In the rows, 128 means zero.
Facts:
narivi -ψ-> a; ruklun -ψ-> g; mebrol -ψ-> b; skabro -ψ-> a; gafa -ψ-> a; pelo -ψ-> f
gribak -ψ-> e; draples -ψ-> e; neli -ψ-> e; duklik -ψ-> a; stoflos -ψ-> e; klenun -ψ-> g
skodrilem -ψ-> b; veflosa -ψ-> g; tizos -ψ-> d; guki -ψ-> c; gesum -ψ-> f; zisin -ψ-> f
vadreden -ψ-> b; skotrem -ψ-> f; foses -ψ-> c; fasibrom -ψ-> c; grabra -ψ-> d; lefodra -ψ-> e
gredim -ψ-> d; flekel -ψ-> e; plusuk -ψ-> c; gridrastim -ψ-> c; kleto -ψ-> c; gudrer -ψ-> e
zorali -ψ-> a; klugol -ψ-> a; fivil -ψ-> d; rila -ψ-> c; dreklutra -ψ-> b; keluk -ψ-> g
zeval -ψ-> f; sutrol -ψ-> e; trabor -ψ-> c; reru -ψ-> d; lobrom -ψ-> a; rirel -ψ-> e
bozin -ψ-> f; stiven -ψ-> d; lupla -ψ-> d; lazen -ψ-> a; trilo -ψ-> g; gafes -ψ-> f
kogir -ψ-> b; stutar -ψ-> f; lurunok -ψ-> a; zustal -ψ-> a; bribal -ψ-> g; bridra -ψ-> c
leskil -ψ-> a; milem -ψ-> b; skugizir -ψ-> b; flutri -ψ-> g; veti -ψ-> e; lotram -ψ-> g
rigel -ψ-> g; sitam -ψ-> f; tigral -ψ-> f; paku -ψ-> d; gemem -ψ-> d; ketrur -ψ-> g
menak -ψ-> d; zilis -ψ-> g; driklo -ψ-> c; dovopo -ψ-> f; gestos -ψ-> e; vezipok -ψ-> f
bibra -ψ-> a; dribo -ψ-> f; divu -ψ-> e; soplabru -ψ-> a; pligim -ψ-> a; vagrun -ψ-> a
zuplum -ψ-> d; kligur -ψ-> b; susti -ψ-> d; viplu -ψ-> f; trubrek -ψ-> e; tekor -ψ-> g
vade -ψ-> g; nubil -ψ-> b; brepak -ψ-> e; sekle -ψ-> f; fitik -ψ-> d; tebul -ψ-> e
floreplom -ψ-> d; klemok -ψ-> f; zozuk -ψ-> e; liklu -ψ-> b; skegres -ψ-> d; dagri -ψ-> d
grotu -ψ-> e; nerik -ψ-> d; storim -ψ-> f; gremik -ψ-> e; brogi -ψ-> e; brerom -ψ-> c
netrin -ψ-> e; skedran -ψ-> d; stobor -ψ-> d; flemas -ψ-> g; dradril -ψ-> c; graber -ψ-> c
trugik -ψ-> b; klaplor -ψ-> d; vugon -ψ-> b; bribas -ψ-> d; klizu -ψ-> f; breplem -ψ-> b
gridenu -ψ-> b; toror -ψ-> c; plesel -ψ-> a; gobel -ψ-> d; rusti -ψ-> b; skeve -ψ-> b
stolu -ψ-> f; punik -ψ-> d; fifle -ψ-> c; kurak -ψ-> b; brigi -ψ-> b; samim -ψ-> c
pitrerak -ψ-> c; plegi -ψ-> g; stomel -ψ-> e; rumil -ψ-> b; dafek -ψ-> d; noba -ψ-> b
beraguk -ψ-> f; nobugrur -ψ-> a; grukluk -ψ-> a; bregu -ψ-> d; stanobrun -ψ-> b; todun -ψ-> d
merapu -ψ-> b; trodri -ψ-> f; fodra -ψ-> e; rabru -ψ-> c; ziskis -ψ-> f; tifo -ψ-> g
braflir -ψ-> d; plaskil -ψ-> c; brizuk -ψ-> e; klabril -ψ-> d; sokiska -ψ-> f; pluskaskal -ψ-> e
skodrilem -τ-> sutrol; skodrilem -τ-> flemas; skodrilem -τ-> lurunok; skodrilem -τ-> plaskil; veflosa -τ-> skegres; guki -τ-> rigel
guki -τ-> fodra; guki -τ-> leskil; guki -τ-> flekel; gesum -τ-> zuplum; gesum -τ-> stanobrun; gesum -τ-> lefodra
gesum -τ-> vugon; gesum -τ-> zeval; gesum -τ-> dagri; vadreden -τ-> gremik; vadreden -τ-> pelo; gredim -τ-> zorali
gredim -τ-> plegi; gredim -τ-> gafa; gredim -τ-> fasibrom; gredim -τ-> tigral; gredim -τ-> grabra; gredim -τ-> dagri
gridrastim -τ-> gridenu; gridrastim -τ-> bridra; gridrastim -τ-> sokiska; gridrastim -τ-> zilis; gridrastim -τ-> tekor; fivil -τ-> viplu
fivil -τ-> flemas; fivil -τ-> gestos; fivil -τ-> kurak; fivil -τ-> flekel; dreklutra -τ-> klemok; dreklutra -τ-> zorali
dreklutra -τ-> lefodra; dreklutra -τ-> gribak; dreklutra -τ-> menak; dreklutra -τ-> pelo; lobrom -τ-> gobel; lobrom -τ-> gestos
lobrom -τ-> vade; lobrom -τ-> toror; lobrom -τ-> susti; lobrom -τ-> rumil; rirel -τ-> zuplum; rirel -τ-> zozuk
rirel -τ-> gafes; rirel -τ-> fasibrom; rirel -τ-> rumil; lazen -τ-> stolu; lazen -τ-> klemok; lazen -τ-> foses
lazen -τ-> tebul; lazen -τ-> rila; stutar -τ-> rigel; stutar -τ-> leskil; stutar -τ-> brigi; stutar -τ-> divu
stutar -τ-> rusti; stutar -τ-> kogir; zustal -τ-> graber; zustal -τ-> gridenu; zustal -τ-> bibra; zustal -τ-> stomel
milem -τ-> beraguk; milem -τ-> zorali; milem -τ-> grukluk; milem -τ-> trodri; milem -τ-> pelo; milem -τ-> klabril
milem -τ-> susti; milem -τ-> klaplor; skugizir -τ-> stoflos; skugizir -τ-> dovopo; skugizir -τ-> gribak; skugizir -τ-> tizos
skugizir -τ-> floreplom; skugizir -τ-> flekel; skugizir -τ-> zeval; skugizir -τ-> draples; lotram -τ-> plesel; lotram -τ-> klemok
lotram -τ-> grukluk; lotram -τ-> bridra; lotram -τ-> lurunok; sitam -τ-> zuplum; sitam -τ-> gafa; sitam -τ-> trilo
sitam -τ-> duklik; sitam -τ-> rumil; sitam -τ-> grotu; ketrur -τ-> viplu; ketrur -τ-> stobor; ketrur -τ-> gobel
ketrur -τ-> sutrol; ketrur -τ-> stiven; ketrur -τ-> brerom; driklo -τ-> gafa; driklo -τ-> pluskaskal; driklo -τ-> zilis
dribo -τ-> neli; soplabru -τ-> breplem; soplabru -τ-> stiven; soplabru -τ-> paku; soplabru -τ-> brerom; pligim -τ-> stolu
pligim -τ-> skabro; pligim -τ-> bozin; vagrun -τ-> zorali; vagrun -τ-> veti; kligur -τ-> beraguk; kligur -τ-> plegi
kligur -τ-> trabor; kligur -τ-> gridenu; kligur -τ-> grabra; kligur -τ-> lurunok; trubrek -τ-> flutri; trubrek -τ-> noba
nubil -τ-> klugol; nubil -τ-> zilis; sekle -τ-> viplu; sekle -τ-> rigel; sekle -τ-> kurak; fitik -τ-> bozin
fitik -τ-> gridenu; fitik -τ-> toror; fitik -τ-> grabra; liklu -τ-> brizuk; netrin -τ-> zorali; netrin -τ-> bozin
netrin -τ-> lefodra; netrin -τ-> trabor; netrin -τ-> pelo; netrin -τ-> kogir; skedran -τ-> stolu; skedran -τ-> lefodra
skedran -τ-> gridenu; skedran -τ-> kogir; skedran -τ-> dagri; dradril -τ-> samim; dradril -τ-> brepak; dradril -τ-> pluskaskal
dradril -τ-> brogi; dradril -τ-> zisin; trugik -τ-> mebrol; trugik -τ-> plesel; trugik -τ-> gafes; trugik -τ-> ruklun
trugik -τ-> gridenu; trugik -τ-> vade; trugik -τ-> storim; trugik -τ-> susti; bribas -τ-> gudrer; bribas -τ-> nerik
bribas -τ-> flekel; bribas -τ-> stomel; klizu -τ-> klenun; klizu -τ-> zuplum; klizu -τ-> zozuk; klizu -τ-> gafes
klizu -τ-> lupla; klizu -τ-> sokiska; skeve -τ-> dafek; skeve -τ-> klaplor; punik -τ-> viplu; punik -τ-> gudrer
punik -τ-> grukluk; punik -τ-> zilis; punik -τ-> todun; punik -τ-> tekor; punik -τ-> floreplom; punik -τ-> grabra
fifle -τ-> foses; fifle -τ-> plusuk; nobugrur -τ-> ruklun; bregu -τ-> vezipok; bregu -τ-> ruklun; bregu -τ-> brepak
bregu -τ-> duklik; bregu -τ-> kleto; bregu -τ-> zisin; bregu -τ-> draples; merapu -τ-> trodri; merapu -τ-> gemem
merapu -τ-> grabra; merapu -τ-> rila; ziskis -τ-> fasibrom; ziskis -τ-> zisin; braflir -τ-> stobor; braflir -τ-> narivi
braflir -τ-> bridra

Known rows:
sekle: [155 147 118 145 142 202 115  67  82 102 136 190 139 115 151  83 153 158
 132 132  90 120  82 130 126 125 146 186 141 150]
tifo: [171 146 134 165 159 182 107  81  98 111 125 167 131 141 130  80 154 120
 122 171 149 103  95 142 136 131 131 174 147 169]
zeval: [145 139 133 165 130 157 120  57 103 106 126 138 126 141 158  88 135 123
 140 151 128 107 127 113 123 135 132 169 132 179]
trabor: [161 147 140 157 135 156 117  63  81 112 137 138 128 116 182  76 125 131
 136 187 139 121 117 117 112 128 106 159 133 148]
stoflos: [148 132 137 156 149 162 125  80  85 114 116 163 132 149 148  83 120 129
 157 139 129 108 118  95 129 123 128 168 136 172]
breplem: [167 151 128 142 203 192  96  91  93  97 150 152 121 146 144  83 132 136
 154 172 135 130  78 119 157 133  99 175 155 121]
vade: [144 173 125 157 159 161 124  74 120 122 129 134 133 140 158  76 146 138
 113 163 133 125  95 123 124 137  94 181 154 160]
duklik: [162 145 122 153 164 166 146  51 118 133 127 124 130 175 140 118 120 146
 149 172 158  94  97 105 131 163 123 164 142 167]
braflir: [169 166 123 133 167 193 113 112  75 119 119 185 142 127 114  76 151 141
 100 166 122 127  72 129 125 123 127 187 166 120]
brizuk: [169 145 139 168 172 181 108  93  82 116 125 164 122 142 127  97 137 111
 154 165 161 100  85 134 145 128 115 155 150 180]
graber: [188 149 142 141 146 161 108  82  89 140 135 147 120  98 150  85 136 129
 148 159 150 120 101 131 117 128 121 159 144 169]
skugizir: [180 117 130 129 156 209 121  86  58 128 124 199 131 164 155  81 123 182
 114 160 136 108 121 104 124 117 177 192 144 128]
dafek: [160 143 134 169 159 167 106  96  86 103 117 149 134 134 135  77 135 110
 108 190 139 121  96 120 130 123 110 179 153 144]
gredim: [159 158 126 153 130 194 137  95  63 144 106 182 144 160 139  78 142 164
  66 183 124 118  99 123 106 117 150 195 155 131]
klizu: [168 188 117 148 131 198 153  63  84 151 120 175 134 148 143 106 167 184
  89 153 133 113  81 155 103 135 147 180 151 165]
ziskis: [162 163 109 164 139 177 139  77  97 131 104 163 136 163 143  88 142 169
  99 161 139  80 108 131 125 152 150 175 133 161]
samim: [191 140 132 157 170 156 140  92 106 126 113 136 123 159 155  79 117 141
 151 159 162  89 108 132 141 152 144 160 131 154]
gafa: [156 150 131 144 151 159 130  48 116 123 124 128 130 146 135 113 125 136
 139 181 163 105 109  99 120 155 109 156 144 166]
stiven: [148 161 126 152 179 176 113 100 112  90 136 142 134 132 138  79 139 115
 137 159 112 140  70 122 154 127  94 188 160 134]

Rows:
No name comes twice in this set of rows, the named rows included.
[165 183 127 149 134 157 123  64 106 137 124 136 122 112 136  96 153 138
 122 150 143 116  99 130 121 140 107 157 151 191]	sokiska
[183 168 131 140 162 143 109  82 101 112 132 133 125  98 164  81 125 131
 141 158 145 117  93 124 115 134 101 150 144 145]	bridra
[151 110 143 153 142 192  99  34  96 105 161 162 134 128 149 113 135 123
 190 152 118 126 116  99 133 132 121 174 137 182]	leskil
[168 170 139 147 156 161 123  62  95 111 142 136 127 111 177  86 128 147
 140 172 144 126  95 128 120 134 103 166 147 147]	toror
[161 168 102 138 174 208 126  89  91  86 127 202 145 140 147  70 156 158
 110 156 100 122  61 144 129 128 137 195 158 114]	ketrur
[177 143 139 174 168 173  95  81 103 104 128 160 124 139 118  81 158 109
 143 174 155 103  95 153 143 134 124 160 147 183]	flutri
[169 161 121 123 178 205 107  97  58 110 140 190 135 143 145  78 139 165
 116 172 124 128  78 119 130 124 126 191 158  89]	skodrilem
[149 181 136 163 146 176 139  69  95 158 126 132 122 159 149 110 136 149
 136 162 155 121  94 117 123 132  99 153 159 183]	zozuk
[143 125 158 154 145 174  90  58  67 125 160 136 121 151 155  80 128 128
 150 180 149 136 124  92 125 118 103 175 147 159]	kogir
[172 150 108 136 185 216 123  60  86  82 139 193 151 146 137 107 142 163
 137 180 117 109  52 138 131 148 127 176 147 124]	soplabru
[143 164 143 167 143 164 143  79 109 157 131 106 119 161 141  97 140 127
 116 168 151 139 119 123 134 126 104 180 162 186]	zuplum
[199 157 122 141 148 184 141  83  79 141 114 173 131 133 151  78 130 168
 113 160 148  92  99 141 113 133 157 168 142 142]	driklo
[143 182 128 164 141 152 133  49 117 145 125 115 125 140 152  99 149 143
 124 157 147 117  99 132 121 147 100 167 150 186]	gafes
[151 145 133 163 131 204 121  72  40 127 125 208 148 149 169  92 136 172
  95 186 128 107  96 115 101 103 138 179 149 148]	netrin
[158 130 140 155 143 180 103  47  81 102 139 155 136 124 140 111 138 127
 136 202 149 104 106 107 114 141 106 164 139 174]	skabro

Now the same elements, written a new way:
Known rows:
trilo: [169 139  89  83 104 132 151 114  91 179 145 118 142 115 134  95 118 100
 131 144 171 155  93 118 115  91 135 124 147 105 140 147  86  45 126 110
 111 158 110 122 135]
veti: [167 145  90 107 107 124 159 103  90 182 134 112 163 128 142  95 125 100
 160 138 162 140  77 132 121  83 122 114 107 110 206 124 103  65 121 106
 110 147  94 119 166]
kligur: [155 136 137 175 141  79 159 120  93 176 140 108 186 181 157 134 144 118
 166 145 201 179 105 155 112  75 159 141 105 143 131 149  58 116 135 139
 128 147  75 160 134]
bozin: [129 156  94 155 113 112 158 115  85 165 139 108 168 124 133 101 102 114
 137 134 175 125  86 130 119  84 125 142  53 119 195 119  80  75 122 116
 106 149  84 120 161]
grabra: [149 132  96 138 112 130 164 116  92 190 148 101 164 140 123 103 124 116
 140 141 190 169  83 149 113  73 153 134 100 121 158 150  71  67 123 112
 109 175 107 139 123]
susti: [148 143  97 112 108 140 155 117  87 205 145 120 159 121 129  96 133  87
 151 138 168 147  87 135 124  97 148 135 126 114 137 148 119  65 118 104
 104 154  99 138 137]
plaskil: [151 149  90 118  92 121 155 106  89 205 132 110 163 116 140  90 135  84
 150 144 158 159  84 149 110  93 120 116 125 116 169 138  94  66 123 111
 105 154  97 129 151]
draples: [153 148  87 118 104 133 159  93  92 173 130 116 159 124 138  92 131  96
 143 143 149 146  88 140 121  72 125 122 110 111 179 124  81  66 128  92
 101 128  97 117 165]
gafes: [135 157  97 110 102 109 152 110  82 165 162 104 153 100 144 109 115  70
 148 166 168 125  95 107 119  73 100 144  89 102 157 118 130  67 123 123
  81 143  77 132 155]
sekle: [143 164 118 122 159  44 160  57 110 144 150 161 138 140 155 146 139  80
 140  95 125 182 141 124  97  91  87 129  69 148 159 135  82  62 142  95
 123 163  59 135 182]
bibra: [143 138  85 121 106 135 155 111  80 181 146 114 162 126 127 107 131 110
 136 138 161 158  81 129 112  80 132 135 101 114 160 131  78  71 117  98
 107 151  89 132 141]
skedran: [154 126 144 149 160  87 135 121  97 152 107 121 153 165 144 138 130 159
 134 163 196 151 128 151 109  86 176 163  75 153 116 146  71 102 135 148
 146 170  89 125 149]
gribak: [163 145  89 106 108 124 158 102  92 179 132 117 162 127 140  93 126 102
 149 136 157 139  83 138 120  85 122 118 104 112 195 123  98  66 123 102
 111 148  91 119 167]
tifo: [164 140  91  95 103 132 151 115  91 182 143 123 147 119 132  91 118 103
 131 132 171 152  91 125 115  97 140 121 142 109 142 151  75  44 126 109
 115 154 111 122 131]
vadreden: [190 132 143 111 161  89 149 107  95 187 118 127 156 169 173 135 152 106
 189 138 168 153 107 133 139 111 157 109 125 138 165 134 125  83 124 110
 146 142  90 126 187]
fasibrom: [167 133 100  95  99 131 144 100  87 188 127  89 139 100 147 104 137  90
 142 189 165 150  95 137 120  70 119 121 128 106 155 130  98  61 125 114
 101 142  99 114 162]
flutri: [163 144  91  97 107 133 157 113  91 180 141 125 151 118 132  91 119  97
 129 130 167 152  93 124 118  98 140 121 145 110 143 150  73  45 125 109
 114 151 109 121 134]
milem: [192 135 149 123 162  89 154 117  89 201 125 127 170 179 177 140 151  99
 214 132 179 157 100 128 145 113 165 102 135 142 175 143 132  85 124 118
 146 142  89 136 183]
pitrerak: [154 144  90 114  92 124 153 102  91 202 128 106 159 113 137  95 132  94
 143 152 162 158  85 149 112  88 124 117 119 113 172 132  84  66 121 111
 106 152  96 124 152]

Rows:
No name comes twice in this set of rows, the named rows included.
[165 130 133 150 147  87 161 106  97 177 138 115 167 172 162 135 151 109
 169 142 182 179 108 151 123  80 152 127 117 141 141 145  70  97 135 121
 128 140  82 148 152]	merapu
[152 137  78 104 113 109 153  91 101 193 136 132 153 126 139  95 147  96
 123 123 142 170  89 147 102  91 107 122 114 112 168 126  92  71 116  88
 110 166  88 133 153]	kurak
[183 128 105  96 129 135 154 122  74 200 132 114 153 141 143 119 125 122
 172 140 169 129  72 113 142 104 153 107  99 120 214 121 125  57 106 104
 135 166  99 111 174]	zorali
[151 148 143  95 147  63 140  96  89 137 170 104 131 114 169 160 130  64
 169 198 179 141 133  92 114  53  92 152 100 114 114 128 154  80 145 150
  92 139  51 148 161]	klizu
[188 126  89  98 110 126 185  85  96 174 174  83 137 136 127 118 121 101
 139 138 189 207  83 123 122  50 132  87 141 114 178 164  19  18 142 104
 105 174 124 127 117]	zilis
[165 140  93 102 104 127 156 123  89 179 144 114 153 125 131  96 117 111
 135 137 181 154  88 126 117  92 144 123 137 110 150 151  67  51 128 118
 114 160 110 123 129]	plegi
[156 152  89 113  89 116 155 107  89 212 139 120 168 115 142  91 138  73
 158 136 156 164  86 141 109  99 116 115 137 116 167 140 105  65 121 106
 106 152  92 134 153]	brerom
[169 135 145  61 139  73 127  99  94 135 149 101 132 119 174 149 148  70
 166 224 176 144 133 104 105  45  97 152 140 106  97 127 165  91 152 153
  99 130  56 146 165]	rirel
[166 137  96 110 113 114 145 116  89 172 116 108 161 133 139  98 118 133
 143 148 173 126  84 138 119  86 131 128  89 112 200 113 111  77 116 122
 123 160  90 109 168]	lefodra
[142 154  95 128 101 163 152 113  87 174 132 131 160 110 135  77 125  84
 135 138 158 139 103 136 135  98 169 136 153 111 100 158  50  61 130  93
 106  95 117 117 139]	ruklun
[136 167  81 122 111  90 169  79  94 178 164 137 156 117 134 109 121  72
 139 100 139 161  94 119 104  89  85 121  77 120 193 131 101  50 126  89
  96 166  75 134 162]	viplu
[131 160  92 137 105 119 162 105  84 172 154 113 161 112 135 100 113  79
 150 135 162 130  88 120 128  85 117 131  79 112 181 126  92  65 124 105
  92 137  85 128 157]	storim

